Here is a tiny trained network, its code and every weight. The questions are about switching its units off for an input and a class, where a switched-off unit gives its printed mean instead of its output.

import numpy as np


def w(rows, s, z=0):
    codes = np.array(rows[::2]) - 128.0
    scale = np.full(codes.shape[1], s)
    scale[-1] = z or s
    return codes * scale


def f(y):
    return np.maximum(y, 0)


def log_softmax(a):
    a = a - a.max(-1, keepdims=True)
    return a - np.log(np.exp(a).sum(-1, keepdims=True))


def net(x, mask):
    res = np.array(x, float).reshape(1, 7) / 4 @ E
    y = f(res @ A[0][:, :-1].T + A[0][:, -1])
    res = res + np.where(mask, y, B[0][:, -1]) @ B[0][:, :-1]
    return log_softmax(res[-1] @ U[:, :-1].T + U[:, -1])


A, B = {}, {}
E = w([
[177,201,51],'x0',
[162,82,52],'x1',
[119,96,146],'x2',
[2,133,29],'x3',
[16,51,162],'x4',
[163,29,77],'x5',
[114,175,145],'x6',
],0.0054)
A[0] = w([
[145,155,104,134],'n0',
[143,62,88,68],'n1',
[170,80,196,97],'n2',
[129,113,100,68],'n3',
[199,139,116,49],'n4',
[157,154,93,44],'n5',
[126,92,199,87],'n6',
[116,38,120,110],'n7',
[169,151,87,39],'n8',
[152,70,216,104],'n9',
[84,233,111,110],'n10',
[143,155,90,73],'n11',
[155,124,152,48],'n12',
[107,144,103,65],'n13',
[158,72,223,71],'n14',
[138,81,102,70],'n15',
[183,129,104,69],'n16',
[109,166,148,82],'n17',
[150,69,96,2],'n18',
[122,129,136,64],'n19',
[132,178,154,121],'n20',
[107,224,82,150],'n21',
[140,5,92,73],'n22',
[162,130,132,78],'n23',
[75,155,168,180],'n24',
[116,132,142,25],'n25',
[205,139,97,54],'n26',
[132,114,111,80],'n27',
[108,97,61,147],'n28',
[122,127,135,81],'n29',
[155,93,100,52],'n30',
[255,123,68,44],'n31',
],0.0095,0.0054)
B[0] = w([
[130,151,89,178],'n0',
[112,63,126,181],'n1',
[153,186,173,221],'n2',
[161,128,167,134],'n3',
[179,106,88,173],'n4',
[162,161,133,150],'n5',
[131,123,199,204],'n6',
[90,66,189,244],'n7',
[190,186,135,158],'n8',
[172,137,202,250],'n9',
[91,204,138,218],'n10',
[148,150,116,154],'n11',
[161,108,128,133],'n12',
[115,117,104,136],'n13',
[179,145,192,232],'n14',
[101,90,123,157],'n15',
[155,128,80,167],'n16',
[136,157,150,148],'n17',
[97,31,126,145],'n18',
[143,118,105,128],'n19',
[177,194,112,177],'n20',
[83,204,52,247],'n21',
[95,22,174,252],'n22',
[138,124,99,143],'n23',
[94,160,237,253],'n24',
[132,108,93,128],'n25',
[182,136,58,187],'n26',
[141,117,149,131],'n27',
[23,78,132,235],'n28',
[134,125,105,128],'n29',
[114,81,117,144],'n30',
[189,162,5,243],'n31',
],0.02,0.0036)
U = w([
[65,125,93,32],'0',
[45,98,149,163],'1',
[59,174,127,105],'2',
[177,61,41,153],'3',
[136,145,173,255],'4',
[59,92,157,81],'5',
[185,112,200,120],'6',
[80,2,137,89],'7',
],0.0091,0.007)

Each question gives the input, the list of numbers given to net, and the class t.
The units are the neurons (one row each of A and B). Each row of codes is followed by its name. A weight is (code - 128) times the scale printed after its matrix; where a second scale follows, it is the last column's (A, B and U).
mask holds one flag per neuron, in row order. A switched-off neuron (its flag False) gives its mean, the last column of its row in B, instead of its output. The means were averaged over made-up inputs and are rounded, as every weight is.
A unit's drop is (log p(t) with every unit on - log p(t) with that unit switched off) / (log p(t) with every unit on - log p(t) with every unit switched off).
The circuit of an input: a set's keep is (log p(t) with only the set's units on - log p(t) with every unit switched off) / (log p(t) with every unit on - log p(t) with every unit switched off). Starting from the 12 units with the biggest drops (on a tie, the unit counted first), units are removed one at a time, each time the one whose removal leaves the highest keep (on an exact tie, the one counted first), for as long as the keep stays at least 0.8.
units of the circuit, in order: the units of the circuit, biggest drop first
most important unit: the unit with the biggest drop
top k neurons: the k neurons with the biggest drops, biggest first
drop when u is switched off: that unit's drop, to one decimal
input [8,-6,-7,-2,-1,-6,4], class 2: most important unit	n21
input [7,-7,1,1,-4,2,2], class 2: units of the circuit, in order	[n21, n10]
input [7,-4,6,-4,-5,-8,1], class 2: units of the circuit, in order	[n21, n10]
input [2,4,-7,-2,2,4,2], class 3: top 2 neurons	[n24, n31]
input [7,-5,4,4,3,3,2], class 2: top 4 neurons	[n22, n21, n7, n10]
input [2,-6,-8,-6,-2,6,-6], class 3: units of the circuit, in order	[n31, n24]
input [4,-6,2,1,0,-2,2], class 2: units of the circuit, in order	[n21, n10, n22]
input [-2,2,7,-2,8,0,-5], class 7: top 2 neurons	[n22, n7]
input [-8,0,2,-8,6,6,-6], class 6: top 2 neurons	[n14, n9]
input [3,-5,0,4,1,-5,-2], class 2: drop when n23 is switched off	0.0
input [6,-7,-7,-2,2,-2,-3], class 2: drop when n9 is switched off	0.1
input [-4,3,-1,-7,-7,6,3], class 3: drop when n31 is switched off	0.3
